Below are the code and all the weights of a small trained network. Each question names an input and a target symbol and asks about switching units off, where a switched-off unit gives its printed mean instead of its output.

import numpy as np


def w(rows, s, z=0):
    codes = np.array(rows[::2]) - 128.0
    scale = np.full(codes.shape[1], s)
    scale[-1] = z or s
    return codes * scale


def norm(h):
    return h / np.sqrt((h * h).mean(-1, keepdims=True) + 1e-5)


def f(y):
    return np.maximum(y, 0)


def softmax(a):
    e = np.exp(a - a.max(-1, keepdims=True))
    return e / e.sum(-1, keepdims=True)


def log_softmax(a):
    a = a - a.max(-1, keepdims=True)
    return a - np.log(np.exp(a).sum(-1, keepdims=True))


def net(x, mask):
    ids = ['αβδεζηθλμξπστφψω'.index(c) for c in x.split()]
    T = len(ids)
    res = E[ids] + P[:T]
    u = 0
    for l in range(3):
        q, k, v = (norm(res) @ M[l].T for M in (Q, K, V))
        z = softmax(np.where(np.tri(T) > 0, q @ k.T / 2**0.5, -1e9)) @ v
        res = res + np.where(mask[u], z, O[l][:, -1]) @ O[l][:, :-1]
        u += 1
        y = f(norm(res) @ A[l][:, :-1].T + A[l][:, -1])
        res = res + np.where(mask[u : u + 8], y, B[l][:, -1]) @ B[l][:, :-1]
        u += 8
    return log_softmax(norm(res)[-1] @ U[:, :-1].T + U[:, -1])


Q, K, V, O, A, B = {}, {}, {}, {}, {}, {}
E = w([
[207,178,51,187,87,142,139,220,112,134],'α',
[85,104,159,135,137,89,92,161,184,131],'β',
[183,106,80,86,104,93,102,148,172,138],'δ',
[144,154,96,115,171,124,85,119,199,131],'ε',
[133,182,82,168,126,137,110,60,191,119],'ζ',
[191,109,153,125,153,149,96,105,172,101],'η',
[138,165,133,101,63,66,77,89,141,132],'θ',
[105,123,92,131,142,202,126,124,132,185],'λ',
[178,68,85,77,114,129,132,138,156,137],'μ',
[105,142,46,126,158,96,141,118,145,136],'ξ',
[75,151,154,106,124,142,189,147,112,108],'π',
[147,58,117,124,116,110,140,123,194,157],'σ',
[102,188,95,66,117,189,105,128,107,141],'τ',
[176,100,95,100,154,137,158,151,164,3],'φ',
[120,95,43,170,117,122,123,94,132,100],'ψ',
[160,130,86,79,66,139,151,95,112,106],'ω',
],0.023)
P = w([
[229,160,65,253,32,196,203,205,249,237],'0',
[189,171,30,185,45,187,137,199,231,171],'1',
[162,160,33,157,64,174,115,193,202,141],'2',
[143,152,52,132,80,164,95,172,201,131],'3',
[134,158,61,126,89,153,89,138,186,144],'4',
[114,144,78,113,105,134,70,131,160,143],'5',
[111,123,80,82,137,155,90,125,146,131],'6',
[94,108,98,70,159,140,74,119,118,145],'7',
[89,100,116,59,178,143,74,96,94,139],'8',
[76,86,145,61,195,133,75,61,91,142],'9',
[79,90,138,34,217,125,91,42,77,125],'10',
[61,96,174,7,214,139,110,6,73,125],'11',
],0.0065)
Q[0] = w([
[53,241,172,220,248,195,126,195,136,65],'0.h1',
[230,188,220,202,197,86,203,177,30,168],'0.h1',
],0.011)
K[0] = w([
[85,89,171,77,20,151,154,158,116,196],'0.h1',
[165,182,133,176,69,149,120,249,151,145],'0.h1',
],0.018)
V[0] = w([
[159,84,156,112,9,158,153,122,83,117],'0.h1',
[85,54,62,185,107,128,161,64,104,83],'0.h1',
],0.013)
O[0] = w([
[6,78,90,159,35,232,53,144,34,16,3],'0.h1',
[97,44,3,156,214,28,16,159,30,226,207],'0.h1',
],0.0056,0.0057)
A[0] = w([
[26,197,132,127,188,120,92,133,185,119,114],'0.n1',
[198,121,186,115,66,115,156,82,149,126,125],'0.n2',
[155,176,93,81,84,98,117,149,63,146,172],'0.n3',
[179,79,94,121,91,108,73,134,162,134,251],'0.n4',
[37,158,88,145,144,84,215,118,110,112,19],'0.n5',
[196,116,114,165,152,196,187,130,72,167,83],'0.n6',
[114,249,109,171,195,112,140,254,102,129,100],'0.n7',
[162,127,95,91,31,112,153,161,56,136,46],'0.n8',
],0.012,0.0016)
B[0] = w([
[115,157,49,83,185,163,97,141,206,182,181],'0.n1',
[110,147,131,129,110,54,56,206,66,99,199],'0.n2',
[165,125,149,111,66,126,159,116,114,199,181],'0.n3',
[142,125,127,168,130,190,120,176,133,108,246],'0.n4',
[106,107,157,112,193,105,215,247,147,121,143],'0.n5',
[188,165,71,128,179,179,145,104,205,121,152],'0.n6',
[181,180,90,198,9,117,178,87,36,44,170],'0.n7',
[129,151,110,103,143,117,31,192,177,119,171],'0.n8',
],0.011)
Q[1] = w([
[155,134,59,60,167,39,62,136,152,125],'1.h1',
[187,8,194,106,50,144,97,122,88,85],'1.h1',
],0.017)
K[1] = w([
[122,163,102,105,253,88,82,53,91,65],'1.h1',
[227,105,109,214,100,123,60,170,200,46],'1.h1',
],0.016)
V[1] = w([
[177,150,103,13,92,220,70,30,50,148],'1.h1',
[127,136,138,249,156,86,42,31,208,86],'1.h1',
],0.012)
O[1] = w([
[189,186,148,52,97,183,130,134,70,185,6],'1.h1',
[161,1,117,102,42,88,81,45,134,149,170],'1.h1',
],0.0095,0.0021)
A[1] = w([
[88,32,170,97,101,122,166,151,172,183,39],'1.n1',
[109,130,147,112,73,29,226,196,86,176,245],'1.n2',
[144,117,148,125,67,158,132,162,66,197,3],'1.n3',
[2,139,78,110,108,204,114,73,48,100,209],'1.n4',
[149,110,139,63,125,129,72,95,168,79,27],'1.n5',
[110,98,133,127,58,137,141,211,161,192,181],'1.n6',
[124,108,116,121,186,135,129,85,74,26,168],'1.n7',
[102,156,82,1,99,163,116,81,177,121,16],'1.n8',
],0.013,0.0013)
B[1] = w([
[178,181,131,157,125,98,46,48,99,100,173],'1.n1',
[137,71,111,136,220,200,201,165,219,135,195],'1.n2',
[126,73,117,180,104,39,63,96,159,73,183],'1.n3',
[5,109,155,17,135,59,6,210,211,78,173],'1.n4',
[162,135,202,170,116,148,107,181,155,161,236],'1.n5',
[96,165,79,106,172,164,148,73,180,140,254],'1.n6',
[170,159,89,55,180,131,81,82,101,135,159],'1.n7',
[77,70,121,210,199,120,107,37,181,132,229],'1.n8',
],0.011,0.0066)
Q[2] = w([
[168,146,157,213,39,193,89,157,155,115],'2.h1',
[55,85,143,191,10,182,173,154,57,68],'2.h1',
],0.012)
K[2] = w([
[246,116,107,147,110,158,59,184,134,99],'2.h1',
[112,206,17,222,29,187,120,170,206,110],'2.h1',
],0.013)
V[2] = w([
[158,112,67,25,164,110,140,72,145,5],'2.h1',
[72,137,67,44,27,99,183,125,188,160],'2.h1',
],0.016)
O[2] = w([
[76,81,70,1,29,87,188,67,182,69,207],'2.h1',
[175,202,130,101,244,73,52,79,132,143,2],'2.h1',
],0.0079,0.0066)
A[2] = w([
[92,132,24,131,97,88,82,139,34,178,133],'2.n1',
[59,153,104,108,89,78,172,115,169,191,203],'2.n2',
[114,118,21,158,146,75,147,173,137,168,135],'2.n3',
[110,228,183,150,140,160,122,77,122,182,47],'2.n4',
[113,250,138,75,107,163,108,141,99,192,57],'2.n5',
[107,214,154,96,52,84,82,140,87,163,135],'2.n6',
[164,151,147,152,124,113,207,99,197,146,23],'2.n7',
[131,68,233,200,40,158,137,178,121,160,5],'2.n8',
],0.019,0.0028)
B[2] = w([
[63,86,16,129,160,65,136,217,108,120,191],'2.n1',
[210,104,155,120,83,198,138,144,119,50,184],'2.n2',
[152,108,225,99,157,127,171,78,6,134,250],'2.n3',
[27,167,122,121,60,122,189,89,126,218,154],'2.n4',
[136,130,197,121,62,85,52,92,33,84,172],'2.n5',
[132,110,115,175,218,159,220,91,214,175,152],'2.n6',
[84,180,95,74,119,92,116,190,169,178,180],'2.n7',
[86,46,189,175,65,173,159,233,105,231,195],'2.n8',
],0.016,0.017)
U = w([
[176,186,57,183,108,136,155,133,115,123,217],'α',
[115,122,194,158,127,51,148,110,155,80,108],'β',
[172,155,185,123,153,131,36,157,104,82,148],'δ',
[142,184,115,62,138,84,116,193,202,168,130],'ε',
[199,92,110,122,101,66,74,62,148,197,73],'ζ',
[114,90,165,162,85,166,128,196,133,188,161],'η',
[72,145,125,213,168,92,143,78,202,147,212],'θ',
[97,153,49,94,153,202,182,86,143,221,96],'λ',
[141,129,97,119,183,254,72,114,141,140,142],'μ',
[204,125,181,74,169,131,218,102,79,174,4],'ξ',
[50,182,142,128,201,172,198,161,147,88,154],'π',
[126,85,142,189,186,202,136,40,104,103,151],'σ',
[50,193,154,90,67,111,119,82,83,143,182],'τ',
[126,88,117,49,64,176,169,107,138,66,115],'φ',
[74,81,69,109,159,77,119,144,39,139,80],'ψ',
[41,138,95,93,143,130,38,165,155,87,145],'ω',
],0.0082,0.003)

Each question gives the input, a string of symbols that net reads in full, and the target symbol t.
The units are the heads (2 rows each of Q, K, V and O) and the neurons (one row each of A and B). Each row of codes is followed by its name. A weight is (code - 128) times the scale printed after its matrix; where a second scale follows, it is the last column's (O, A, B and U).
mask holds one flag per unit, layer by layer, with each layer's heads first. A switched-off unit (its flag False) gives its mean, the last column of its rows in O or B, instead of its output. The means were averaged over made-up inputs and are rounded, as every weight is.
A unit's drop is (log p(t) with every unit on - log p(t) with that unit switched off) / (log p(t) with every unit on - log p(t) with every unit switched off).
The circuit of an input: a set's keep is (log p(t) with only the set's units on - log p(t) with every unit switched off) / (log p(t) with every unit on - log p(t) with every unit switched off). Starting from the 12 units with the biggest drops (on a tie, the unit counted first), units are removed one at a time, each time the one whose removal leaves the highest keep (on an exact tie, the one counted first), for as long as the keep stays at least 0.8.
units of the circuit, in order: the units of the circuit, biggest drop first
unit that matters most: the unit with the biggest drop
k most important neurons: the k neurons with the biggest drops, biggest first
top k neurons in layer l: the k neurons of layer l with the biggest drops, biggest first
input ε μ ε θ λ ζ, target λ: 2 most important neurons : (1.n8, 0.n4)
input τ η β ξ μ ε δ σ, target ε: units of the circuit, in order : (0.h1, 2.n7)
input η η η τ ζ, target τ: units of the circuit, in order : (1.h1, 2.n5, 2.n4)
input λ α ψ α τ ξ ψ λ η τ ε, target τ: units of the circuit, in order : (1.h1, 2.n5, 2.n4)
input ψ τ β α β ζ φ ζ, target φ: 3 most important neurons : (1.n7, 2.n2, 0.n1)
input η π ε, target π: units of the circuit, in order : (1.h1, 0.h1)
input ζ δ δ ξ δ, target ξ: units of the circuit, in order : (0.h1, 2.n3)
input ε β θ τ ω δ α α φ σ ω τ, target ω: units of the circuit, in order : (0.h1, 1.n4)
input τ τ π δ η β ζ φ τ, target φ: units of the circuit, in order : (2.h1, 2.n2)
input α δ τ σ φ, target φ: unit that matters most : 1.n7
input α δ ξ σ, target ξ: units of the circuit, in order : (2.n3, 0.h1)
input η β λ, target λ: top 3 neurons in layer 0 : (0.n6, 0.n2, 0.n4)
input ε μ η ε λ δ μ δ ψ ψ μ, target ψ: 2 most important neurons : (2.n1, 2.n3)
input ζ τ σ π ε α β λ φ δ μ, target φ: unit that matters most : 2.h1
input ξ α σ, target ξ: units of the circuit, in order : (2.n3, 2.n8)
input ε δ λ ψ η ξ φ, target φ: 3 most important neurons : (1.n7, 0.n7, 0.n1)
input ω ψ θ α ψ δ δ δ, target ψ: 2 most important neurons : (2.n1, 2.n3)
input μ τ λ, target τ: top 2 neurons in layer 2 : (2.n5, 2.n4)
input ω δ β η θ η η η δ θ θ μ, target η: 2 most important neurons : (1.n5, 2.n8)
input η τ β, target τ: 2 most important neurons : (2.n5, 2.n4)
input ψ ω ξ ζ δ ω θ, target ζ: unit that matters most : 1.h1
input η σ ξ σ α τ ω, target ξ: 2 most important neurons : (2.n3, 0.n3)
input δ ζ ε η φ ω τ μ, target φ: 3 most important neurons : (1.n7, 1.n6, 0.n1)
input σ φ δ ω, target φ: top 2 neurons in layer 1 : (1.n6, 1.n7)
input λ ψ ξ, target ξ: 3 most important neurons : (2.n3, 1.n2, 0.n5)
input ψ σ δ τ, target τ: 2 most important neurons : (2.n5, 2.n4)
input λ σ δ σ α β, target σ: unit that matters most : 0.n1
input τ α π ε σ μ π α ε τ ψ α, target α: top 2 neurons in layer 2 : (2.n6, 2.n3)
input ψ δ η ε σ τ, target τ: 2 most important neurons : (0.n1, 2.n5)
